Below are the code and all the weights of a small trained network. Each question names an input and a class and asks about switching units off, where a switched-off unit gives its printed mean instead of its output.

import numpy as np


def w(rows, s, z=0):
    codes = np.array(rows[::2]) - 128.0
    scale = np.full(codes.shape[1], s)
    scale[-1] = z or s
    return codes * scale


def norm(h):
    return h / np.sqrt((h * h).mean(-1, keepdims=True) + 1e-5)


def f(y):
    return y / 2 * (1 + np.tanh(0.7978845608 * (y + 0.044715 * y**3)))


def log_softmax(a):
    a = a - a.max(-1, keepdims=True)
    return a - np.log(np.exp(a).sum(-1, keepdims=True))


def net(x, mask):
    res = np.array(x, float).reshape(1, 8) / 4 @ E
    u = 0
    for l in range(3):
        y = f(norm(res) @ A[l][:, :-1].T + A[l][:, -1])
        res = res + np.where(mask[u : u + 15], y, B[l][:, -1]) @ B[l][:, :-1]
        u += 15
    return log_softmax(norm(res)[-1] @ U[:, :-1].T + U[:, -1])


A, B = {}, {}
E = w([
[136,175,84,86,217,254],'x0',
[193,76,69,158,157,126],'x1',
[183,119,146,106,67,177],'x2',
[80,98,127,184,100,171],'x3',
[127,126,128,130,127,127],'x4',
[128,127,129,128,128,130],'x5',
[96,151,44,98,88,117],'x6',
[166,213,106,202,117,129],'x7',
],0.0088)
A[0] = w([
[165,228,131,193,100,124,54],'0.n1',
[96,189,188,97,82,143,18],'0.n2',
[158,137,38,59,2,158,103],'0.n3',
[64,202,171,103,90,131,46],'0.n4',
[94,168,170,109,106,128,73],'0.n5',
[180,66,62,153,144,114,67],'0.n6',
[147,175,149,98,161,184,99],'0.n7',
[176,193,135,218,111,130,62],'0.n8',
[79,126,122,170,222,75,144],'0.n9',
[162,121,157,150,70,50,1],'0.n10',
[212,72,52,167,126,127,76],'0.n11',
[230,107,240,132,104,183,93],'0.n12',
[106,26,163,49,131,140,70],'0.n13',
[223,166,138,44,158,55,82],'0.n14',
[83,65,122,216,91,197,66],'0.n15',
],0.012,0.004)
B[0] = w([
[193,113,56,56,111,99,203],'0.n1',
[159,111,201,91,147,143,158],'0.n2',
[90,198,120,147,175,62,255],'0.n3',
[192,142,218,106,132,136,177],'0.n4',
[163,120,169,119,130,134,147],'0.n5',
[162,128,210,96,152,130,202],'0.n6',
[130,87,117,195,159,153,180],'0.n7',
[185,116,65,89,96,104,197],'0.n8',
[96,228,142,88,148,70,227],'0.n9',
[108,62,134,216,140,125,210],'0.n10',
[160,120,230,80,145,145,230],'0.n11',
[70,216,125,123,173,52,232],'0.n12',
[229,123,37,66,91,99,250],'0.n13',
[93,175,145,142,2,212,217],'0.n14',
[104,191,146,132,28,188,215],'0.n15',
],0.025,0.0052)
A[1] = w([
[88,179,117,131,151,69,33],'1.n1',
[162,110,194,106,154,144,37],'1.n2',
[101,24,145,198,112,88,111],'1.n3',
[98,96,178,91,138,137,35],'1.n4',
[77,135,122,115,80,176,23],'1.n5',
[150,102,89,108,128,125,62],'1.n6',
[97,136,127,119,97,159,29],'1.n7',
[92,127,105,158,149,112,66],'1.n8',
[61,42,97,2,114,127,2],'1.n9',
[137,133,98,170,125,136,64],'1.n10',
[112,93,73,157,226,242,60],'1.n11',
[136,153,106,130,185,189,113],'1.n12',
[168,104,147,192,107,103,60],'1.n13',
[72,155,115,101,157,90,38],'1.n14',
[104,136,126,153,65,203,66],'1.n15',
],0.015,0.0026)
B[1] = w([
[104,147,123,131,186,119,253],'1.n1',
[122,79,160,143,179,179,197],'1.n2',
[25,58,60,104,132,113,159],'1.n3',
[172,113,149,92,116,143,140],'1.n4',
[143,170,146,155,80,139,150],'1.n5',
[161,133,99,127,118,129,151],'1.n6',
[139,151,133,156,102,137,132],'1.n7',
[141,111,157,167,144,131,127],'1.n8',
[180,161,94,80,108,71,144],'1.n9',
[138,106,163,91,138,117,121],'1.n10',
[7,86,37,49,142,164,154],'1.n11',
[67,119,120,2,58,100,159],'1.n12',
[51,115,109,54,144,135,146],'1.n13',
[121,172,159,150,147,105,193],'1.n14',
[107,151,122,135,68,181,167],'1.n15',
],0.023,0.0054)
A[2] = w([
[233,75,28,93,111,97,40],'2.n1',
[130,202,140,223,193,93,43],'2.n2',
[145,117,110,102,109,109,27],'2.n3',
[99,106,112,144,173,150,7],'2.n4',
[103,181,136,141,122,123,69],'2.n5',
[60,19,137,190,80,56,198],'2.n6',
[144,76,142,200,153,90,78],'2.n7',
[203,76,224,138,179,190,111],'2.n8',
[188,121,59,115,61,94,55],'2.n9',
[115,71,185,152,57,4,120],'2.n10',
[23,81,103,107,107,144,93],'2.n11',
[143,178,153,86,147,121,174],'2.n12',
[114,155,115,139,127,177,89],'2.n13',
[128,166,129,200,38,175,48],'2.n14',
[93,186,120,105,150,83,225],'2.n15',
],0.012,0.0018)
B[2] = w([
[224,54,30,187,164,154,220],'2.n1',
[110,71,127,218,166,93,190],'2.n2',
[144,131,104,145,145,136,143],'2.n3',
[97,118,117,129,93,106,119],'2.n4',
[134,135,136,195,134,133,171],'2.n5',
[69,100,61,43,105,195,161],'2.n6',
[89,154,96,132,105,141,121],'2.n7',
[130,7,208,114,102,120,195],'2.n8',
[160,84,115,197,106,100,206],'2.n9',
[128,204,81,35,201,242,175],'2.n10',
[72,41,127,151,104,103,166],'2.n11',
[102,75,138,173,152,135,237],'2.n12',
[111,125,141,117,71,47,133],'2.n13',
[105,167,156,178,39,139,171],'2.n14',
[122,88,139,219,165,124,255],'2.n15',
],0.019,0.0079)
U = w([
[235,92,4,102,153,114,107],'0',
[18,78,47,47,155,164,113],'1',
[174,67,233,65,178,161,92],'2',
[96,207,128,165,213,71,93],'3',
[123,193,131,154,31,166,69],'4',
[122,88,110,160,156,125,253],'5',
[105,107,112,190,205,86,104],'6',
[120,85,113,149,149,125,211],'7',
],0.011,0.006)

Each question gives the input, the list of numbers given to net, and the class t.
The units are the neurons (one row each of A and B). Each row of codes is followed by its name. A weight is (code - 128) times the scale printed after its matrix; where a second scale follows, it is the last column's (A, B and U).
mask holds one flag per neuron, layer by layer. A switched-off neuron (its flag False) gives its mean, the last column of its row in B, instead of its output. The means were averaged over made-up inputs and are rounded, as every weight is.
A unit's drop is (log p(t) with every unit on - log p(t) with that unit switched off) / (log p(t) with every unit on - log p(t) with every unit switched off).
The circuit of an input: a set's keep is (log p(t) with only the set's units on - log p(t) with every unit switched off) / (log p(t) with every unit on - log p(t) with every unit switched off). Starting from the 12 units with the biggest drops (on a tie, the unit counted first), units are removed one at a time, each time the one whose removal leaves the highest keep (on an exact tie, the one counted first), for as long as the keep stays at least 0.8.
units of the circuit, in order: the units of the circuit, biggest drop first
unit that matters most: the unit with the biggest drop
top k neurons: the k neurons with the biggest drops, biggest first
k most important neurons of layer l: the k neurons of layer l with the biggest drops, biggest first
input [1,8,-2,5,-4,1,8,-7], class 2: units of the circuit, in order => (0.n6 0.n11)
input [5,5,7,0,4,-5,6,-5], class 3: units of the circuit, in order => (0.n3)
input [4,-6,8,-2,-2,4,2,-1], class 3: top 2 neurons => (0.n3 0.n12)
input [-1,8,3,-3,0,8,3,-7], class 2: 4 most important neurons of layer 0 => (0.n11 0.n6 0.n1 0.n8)
input [-1,1,6,8,2,-8,-7,5], class 4: 3 most important neurons of layer 0 => (0.n15 0.n3 0.n9)
input [-4,6,1,-5,2,0,-5,-3], class 2: top 3 neurons => (0.n11 0.n6 0.n15)
input [4,6,8,-7,-5,-2,-1,-6], class 3: 3 most important neurons of layer 0 => (0.n12 0.n3 0.n15)
input [-2,-8,1,7,6,-1,4,7], class 2: top 2 neurons => (0.n4 0.n2)
input [7,-3,5,-5,1,-5,7,-8], class 0: top 2 neurons => (0.n13 0.n12)
input [6,-3,4,6,3,-6,-7,8], class 0: top 4 neurons => (0.n8 0.n1 0.n3 0.n9)
input [5,7,8,6,-5,1,8,-7], class 3: 3 most important neurons of layer 0 => (0.n3 0.n1 0.n8)
input [-8,8,-7,0,-8,4,5,2], class 1: 3 most important neurons of layer 0 => (0.n10 0.n12 0.n3)
input [-7,-1,-4,-2,-6,-7,4,5], class 1: top 2 neurons => (0.n10 0.n13)
input [-7,8,5,-7,0,3,-8,4], class 2: units of the circuit, in order => (0.n11)
input [1,-4,3,8,-4,1,-4,6], class 4: top 2 neurons => (0.n15 0.n13)
input [-3,-4,-4,2,3,0,2,0], class 2: top 3 neurons => (0.n4 0.n3 0.n12)
input [5,7,-1,-7,2,1,-6,-7], class 0: top 3 neurons => (0.n13 0.n15 0.n4)
input [8,8,-2,-6,-1,-1,-1,7], class 1: top 3 neurons => (0.n13 0.n7 1.n11)
input [6,3,-2,5,0,-4,4,-2], class 1: 2 most important neurons of layer 0 => (0.n14 0.n12)
input [-7,2,4,-6,6,6,-2,5], class 1: unit that matters most => 0.n10
input [-8,-8,-8,7,0,-2,5,3], class 1: 2 most important neurons of layer 2 => (2.n6 2.n10)
input [3,-6,8,8,-6,7,7,1], class 3: 2 most important neurons of layer 0 => (0.n3 0.n14)
input [6,-2,3,-6,-4,5,7,-4], class 6: 3 most important neurons of layer 1 => (1.n14 1.n1 1.n8)
input [3,8,5,4,4,-4,-7,-1], class 2: 2 most important neurons of layer 0 => (0.n11 0.n3)
